Below are the code and all the weights of a small trained network. Each question names an input and a class and asks about switching units off, where a switched-off unit gives its printed mean instead of its output.

import numpy as np


def w(rows, s, z=0):
    codes = np.array(rows[::2]) - 128.0
    scale = np.full(codes.shape[1], s)
    scale[-1] = z or s
    return codes * scale


def norm(h):
    return h / np.sqrt((h * h).mean(-1, keepdims=True) + 1e-5)


def f(y):
    return np.maximum(y, 0)


def log_softmax(a):
    a = a - a.max(-1, keepdims=True)
    return a - np.log(np.exp(a).sum(-1, keepdims=True))


def net(x, mask):
    res = np.array(x, float).reshape(1, 7) / 4 @ E
    u = 0
    for l in range(2):
        y = f(norm(res) @ A[l][:, :-1].T + A[l][:, -1])
        res = res + np.where(mask[u : u + 10], y, B[l][:, -1]) @ B[l][:, :-1]
        u += 10
    return log_softmax(norm(res)[-1] @ U[:, :-1].T + U[:, -1])


A, B = {}, {}
E = w([
[129,129,126],'x0',
[136,129,202],'x1',
[133,131,128],'x2',
[33,152,143],'x3',
[130,129,128],'x4',
[164,255,128],'x5',
[124,129,127],'x6',
],0.0077)
A[0] = w([
[170,119,127,62],'0.n0',
[238,113,76,30],'0.n1',
[137,122,23,30],'0.n2',
[199,138,131,101],'0.n3',
[169,229,129,156],'0.n4',
[165,150,241,94],'0.n5',
[189,79,119,117],'0.n6',
[160,128,103,135],'0.n7',
[146,103,250,88],'0.n8',
[127,127,23,1],'0.n9',
],0.013,0.006)
B[0] = w([
[92,154,135,139],'0.n0',
[98,159,136,187],'0.n1',
[87,147,47,156],'0.n2',
[40,155,151,177],'0.n3',
[135,76,150,254],'0.n4',
[103,131,44,189],'0.n5',
[54,135,175,182],'0.n6',
[106,127,165,162],'0.n7',
[112,131,10,176],'0.n8',
[118,128,67,147],'0.n9',
],0.012,0.008)
A[1] = w([
[163,125,124,95],'1.n0',
[158,147,78,103],'1.n1',
[195,80,112,88],'1.n2',
[100,157,214,82],'1.n3',
[120,88,92,226],'1.n4',
[186,211,175,99],'1.n5',
[163,246,106,171],'1.n6',
[205,96,198,76],'1.n7',
[115,96,163,76],'1.n8',
[73,118,100,252],'1.n9',
],0.012,0.0029)
B[1] = w([
[61,123,128,128],'1.n0',
[148,142,121,145],'1.n1',
[84,150,140,129],'1.n2',
[198,149,142,168],'1.n3',
[206,193,96,191],'1.n4',
[129,72,188,146],'1.n5',
[87,2,89,177],'1.n6',
[138,138,142,131],'1.n7',
[186,124,118,143],'1.n8',
[182,164,205,254],'1.n9',
],0.0095,0.0094)
U = w([
[62,132,7,95],'0',
[120,139,128,223],'1',
[116,142,129,197],'2',
[118,141,125,188],'3',
[129,15,129,38],'4',
[54,181,188,2],'5',
],0.015,0.0076)

Each question gives the input, the list of numbers given to net, and the class t.
The units are the neurons (one row each of A and B). Each row of codes is followed by its name. A weight is (code - 128) times the scale printed after its matrix; where a second scale follows, it is the last column's (A, B and U).
mask holds one flag per neuron, layer by layer. A switched-off neuron (its flag False) gives its mean, the last column of its row in B, instead of its output. The means were averaged over made-up inputs and are rounded, as every weight is.
A unit's drop is (log p(t) with every unit on - log p(t) with that unit switched off) / (log p(t) with every unit on - log p(t) with every unit switched off).
The circuit of an input: a set's keep is (log p(t) with only the set's units on - log p(t) with every unit switched off) / (log p(t) with every unit on - log p(t) with every unit switched off). Starting from the 12 units with the biggest drops (on a tie, the unit counted first), units are removed one at a time, each time the one whose removal leaves the highest keep (on an exact tie, the one counted first), for as long as the keep stays at least 0.8.
circuit, biggest first: the units of the circuit, biggest drop first
most important unit: the unit with the biggest drop
top k neurons: the k neurons with the biggest drops, biggest first
k most important neurons of layer l: the k neurons of layer l with the biggest drops, biggest first
drop of u: that unit's drop, to one decimal
input [5,8,6,6,6,-6,4], class 0: circuit, biggest first : [0.n8; 0.n4]
input [-6,0,7,4,7,8,-7], class 4: most important unit : 1.n6
input [-4,8,-7,8,7,-3,0], class 0: top 3 neurons : [0.n8; 0.n5; 0.n6]
input [4,0,-5,-6,2,8,7], class 4: 2 most important neurons of layer 1 : [1.n6; 1.n9]
input [-7,7,1,-2,5,-7,6], class 0: top 3 neurons : [0.n8; 0.n4; 1.n3]
input [-8,6,-6,-4,1,5,-1], class 0: 3 most important neurons of layer 0 : [0.n5; 0.n8; 0.n6]
input [8,0,3,-5,2,3,-3], class 5: 2 most important neurons of layer 0 : [0.n3; 0.n1]
input [-2,-3,-3,4,6,7,4], class 4: 2 most important neurons of layer 0 : [0.n6; 0.n3]
input [-1,-3,-6,8,-3,-4,3], class 5: top 2 neurons : [0.n4; 1.n6]
input [-8,7,-4,-2,1,-7,-7], class 0: top 2 neurons : [0.n8; 0.n4]
input [8,8,4,4,-4,0,7], class 0: drop of 0.n8 : 0.4
input [5,8,2,1,4,3,-4], class 0: drop of 0.n6 : 0.0
input [-4,5,-6,2,-5,8,4], class 4: drop of 0.n4 : 0.1
input [-3,-5,4,-8,7,-5,7], class 5: most important unit : 0.n6
